Below are the code and all the weights of a small trained network. Each question names an input and a target symbol and asks about switching units off, where a switched-off unit gives its printed mean instead of its output.

import numpy as np


def w(rows, s, z=0):
    codes = np.array(rows[::2]) - 128.0
    scale = np.full(codes.shape[1], s)
    scale[-1] = z or s
    return codes * scale


def norm(h):
    return h / np.sqrt((h * h).mean(-1, keepdims=True) + 1e-5)


def f(y):
    return y / 2 * (1 + np.tanh(0.7978845608 * (y + 0.044715 * y**3)))


def softmax(a):
    e = np.exp(a - a.max(-1, keepdims=True))
    return e / e.sum(-1, keepdims=True)


def log_softmax(a):
    a = a - a.max(-1, keepdims=True)
    return a - np.log(np.exp(a).sum(-1, keepdims=True))


def net(x, mask):
    ids = ['ΠΦΨαδεηλμ'.index(c) for c in x.split()]
    T = len(ids)
    res = E[ids] + P[:T]
    u = 0
    for l in range(2):
        r = norm(res)
        for j in range(3):
            rows = slice(3 * j, 3 * j + 3)
            q, k, v = (r @ M[l][rows].T for M in (Q, K, V))
            z = softmax(np.where(np.tri(T) > 0, q @ k.T / 3**0.5, -1e9)) @ v
            o = O[l][rows]
            res = res + np.where(mask[u + j], z, o[:, -1]) @ o[:, :-1]
        u += 3
        y = f(norm(res) @ A[l][:, :-1].T + A[l][:, -1])
        res = res + np.where(mask[u : u + 4], y, B[l][:, -1]) @ B[l][:, :-1]
        u += 4
    return log_softmax(norm(res)[-1] @ U[:, :-1].T + U[:, -1])


Q, K, V, O, A, B = {}, {}, {}, {}, {}, {}
E = w([
[158,175,243,148],'Π',
[190,181,175,60],'Φ',
[186,182,172,62],'Ψ',
[203,169,170,67],'α',
[167,141,205,185],'δ',
[197,208,108,98],'ε',
[113,210,78,92],'η',
[128,136,182,236],'λ',
[76,106,3,50],'μ',
],0.00048)
P = w([
[116,98,210,1],'0',
[182,189,219,35],'1',
[167,193,198,52],'2',
[155,178,175,75],'3',
[145,170,148,98],'4',
[134,157,130,120],'5',
[121,155,115,146],'6',
[124,135,105,178],'7',
[101,130,86,205],'8',
[104,137,84,233],'9',
[112,142,83,250],'10',
],0.00028)
Q[0] = w([
[161,252,89,39],'L0H0',
[170,248,108,44],'L0H0',
[108,10,178,91],'L0H0',
[35,82,203,56],'L0H1',
[221,168,52,205],'L0H1',
[144,222,195,18],'L0H1',
[4,9,200,254],'L0H2',
[246,249,6,198],'L0H2',
[250,249,4,44],'L0H2',
],0.0047)
K[0] = w([
[83,38,38,238],'L0H0',
[86,38,56,235],'L0H0',
[251,247,221,45],'L0H0',
[73,18,246,102],'L0H1',
[174,241,8,162],'L0H1',
[227,122,160,34],'L0H1',
[137,59,241,4],'L0H2',
[13,128,13,241],'L0H2',
[59,170,6,248],'L0H2',
],0.0045)
V[0] = w([
[122,133,196,62],'L0H0',
[189,123,115,155],'L0H0',
[149,118,173,73],'L0H0',
[57,208,94,106],'L0H1',
[124,52,190,64],'L0H1',
[152,208,75,194],'L0H1',
[156,203,33,132],'L0H2',
[196,64,151,112],'L0H2',
[3,81,145,87],'L0H2',
],0.0021)
O[0] = w([
[32,118,145,152,224],'L0H0',
[151,215,85,79,142],'L0H0',
[44,140,128,140,202],'L0H0',
[164,3,166,121,154],'L0H1',
[166,161,43,166,122],'L0H1',
[77,103,208,73,164],'L0H1',
[111,238,89,171,190],'L0H2',
[161,20,126,193,123],'L0H2',
[14,67,189,55,2],'L0H2',
],0.0017,0.0016)
A[0] = w([
[90,96,149,139,152],'L0N0',
[149,173,186,98,44],'L0N1',
[128,121,71,122,2],'L0N2',
[155,170,52,2,188],'L0N3',
],0.0044,0.0017)
B[0] = w([
[142,180,74,140,92],'L0N0',
[97,132,80,178,187],'L0N1',
[2,86,178,243,34],'L0N2',
[219,186,95,80,254],'L0N3',
],0.0022,0.0011)
Q[1] = w([
[205,170,2,4],'L1H0',
[153,40,7,5],'L1H0',
[197,116,6,4],'L1H0',
[168,58,55,67],'L1H1',
[224,244,60,73],'L1H1',
[32,12,146,117],'L1H1',
[136,97,9,8],'L1H2',
[81,53,251,248],'L1H2',
[177,193,7,12],'L1H2',
],0.0047)
K[1] = w([
[251,253,111,70],'L1H0',
[249,254,242,209],'L1H0',
[253,254,173,115],'L1H0',
[161,38,55,36],'L1H1',
[227,166,172,132],'L1H1',
[35,84,77,99],'L1H1',
[248,193,204,234],'L1H2',
[5,1,94,101],'L1H2',
[248,247,168,153],'L1H2',
],0.0046)
V[1] = w([
[172,233,8,171],'L1H0',
[213,197,212,23],'L1H0',
[173,40,11,141],'L1H0',
[211,81,166,78],'L1H1',
[133,10,139,37],'L1H1',
[26,90,221,159],'L1H1',
[193,201,63,254],'L1H2',
[37,114,131,92],'L1H2',
[31,146,41,194],'L1H2',
],0.0014)
O[1] = w([
[67,94,190,148,254],'L1H0',
[91,121,126,196,196],'L1H0',
[253,7,162,97,111],'L1H0',
[68,239,119,100,124],'L1H1',
[113,188,170,150,9],'L1H1',
[136,110,155,171,34],'L1H1',
[83,78,173,150,236],'L1H2',
[116,178,102,110,71],'L1H2',
[44,207,149,82,117],'L1H2',
],0.0022,0.0018)
A[1] = w([
[113,108,123,5,77],'L1N0',
[106,17,202,32,7],'L1N1',
[10,151,123,136,44],'L1N2',
[176,147,101,234,80],'L1N3',
],0.0031,0.0021)
B[1] = w([
[133,84,136,217,31],'L1N0',
[199,252,158,142,12],'L1N1',
[226,203,169,133,67],'L1N2',
[230,208,136,222,254],'L1N3',
],0.0023,0.00072)
U = w([
[252,3,252,6,115],'Π',
[44,187,252,6,13],'Φ',
[27,186,251,9,48],'Ψ',
[5,8,249,251,146],'α',
[239,18,13,162,10],'δ',
[253,253,5,249,254],'ε',
[6,250,5,7,232],'η',
[249,15,12,3,110],'λ',
[3,8,7,5,179],'μ',
],0.0047,0.0043)

Each question gives the input, a string of symbols that net reads in full, and the target symbol t.
The units are the heads (3 rows each of Q, K, V and O) and the neurons (one row each of A and B). Each row of codes is followed by its name. A weight is (code - 128) times the scale printed after its matrix; where a second scale follows, it is the last column's (O, A, B and U).
mask holds one flag per unit, layer by layer, with each layer's heads first. A switched-off unit (its flag False) gives its mean, the last column of its rows in O or B, instead of its output. The means were averaged over made-up inputs and are rounded, as every weight is.
A unit's drop is (log p(t) with every unit on - log p(t) with that unit switched off) / (log p(t) with every unit on - log p(t) with every unit switched off).
The circuit of an input: a set's keep is (log p(t) with only the set's units on - log p(t) with every unit switched off) / (log p(t) with every unit on - log p(t) with every unit switched off). Starting from the 12 units with the biggest drops (on a tie, the unit counted first), units are removed one at a time, each time the one whose removal leaves the highest keep (on an exact tie, the one counted first), for as long as the keep stays at least 0.8.
units of the circuit, in order: the units of the circuit, biggest drop first
k most important neurons: the k neurons with the biggest drops, biggest first
top k neurons in layer l: the k neurons of layer l with the biggest drops, biggest first
heads that matter: for each layer, one digit per head in row order, 1 if its drop is at least 0.15 and else 0, layers parted by /
input Φ Π Π ε Π ε μ ε, target μ: 3 most important neurons => [L0N3; L1N3; L0N1]
input ε δ ε μ Π μ η, target μ: top neuron in layer 0 => [L0N3]
input Φ μ δ η Π Ψ ε η Π ε, target η: units of the circuit, in order => [L0H2; L0H1]
input Π δ Π, target η: units of the circuit, in order => [L0H0; L0N3; L1H0]
input δ δ ε α, target ε: 3 most important neurons => [L1N3; L0N3; L0N1]
input δ ε Ψ η ε Π δ, target Π: heads that matter => 111 / 100
input ε δ Φ, target ε: 2 most important neurons => [L0N1; L1N3]
input δ ε δ Ψ α Ψ, target α: heads that matter => 101 / 101
input η Φ Φ Π, target ε: top 2 neurons in layer 1 => [L1N2; L1N3]
input α Φ Φ, target α: heads that matter => 111 / 101
input ε Π ε μ ε Ψ, target μ: 2 most important neurons => [L0N3; L0N2]
input ε ε ε Π ε ε ε λ Ψ, target λ: heads that matter => 100 / 000
input Φ μ ε Π Π ε λ Φ, target λ: units of the circuit, in order => [L0H0; L1N2]
input ε Π ε δ Ψ Π δ η ε η Φ, target η: units of the circuit, in order => [L0H2]
input η ε Ψ ε δ λ, target ε: units of the circuit, in order => [L0H2; L1H2; L1N3]
input λ ε Φ, target λ: units of the circuit, in order => [L1H2; L0N3; L1N2]
input λ μ ε δ δ, target λ: units of the circuit, in order => [L0H2; L1H0; L0N3]
input λ Π ε λ, target λ: units of the circuit, in order => [L0H2; L1H0; L0N3]
input μ ε ε ε μ Φ, target μ: 2 most important neurons => [L0N3; L0N2]
input α Π α ε Π, target μ: 2 most important neurons => [L0N1; L0N3]
input Π Π ε ε δ Φ α α, target α: units of the circuit, in order => [L1H0]
input α Ψ Π ε δ Ψ ε η λ, target μ: 2 most important neurons => [L0N1; L1N3]
input δ Φ α η Π, target Π: 2 most important neurons => [L0N3; L0N0]
input δ ε λ, target Π: units of the circuit, in order => [L0H1; L0H2; L1H0; L0N3]
input ε δ η α, target η: 2 most important neurons => [L0N1; L0N3]
input ε δ α α η δ α, target η: top 3 neurons in layer 1 => [L1N2; L1N1; L1N0]
input Ψ λ Φ Ψ, target λ: heads that matter => 011 / 001
input ε ε δ ε ε Ψ, target ε: units of the circuit, in order => [L0H2]
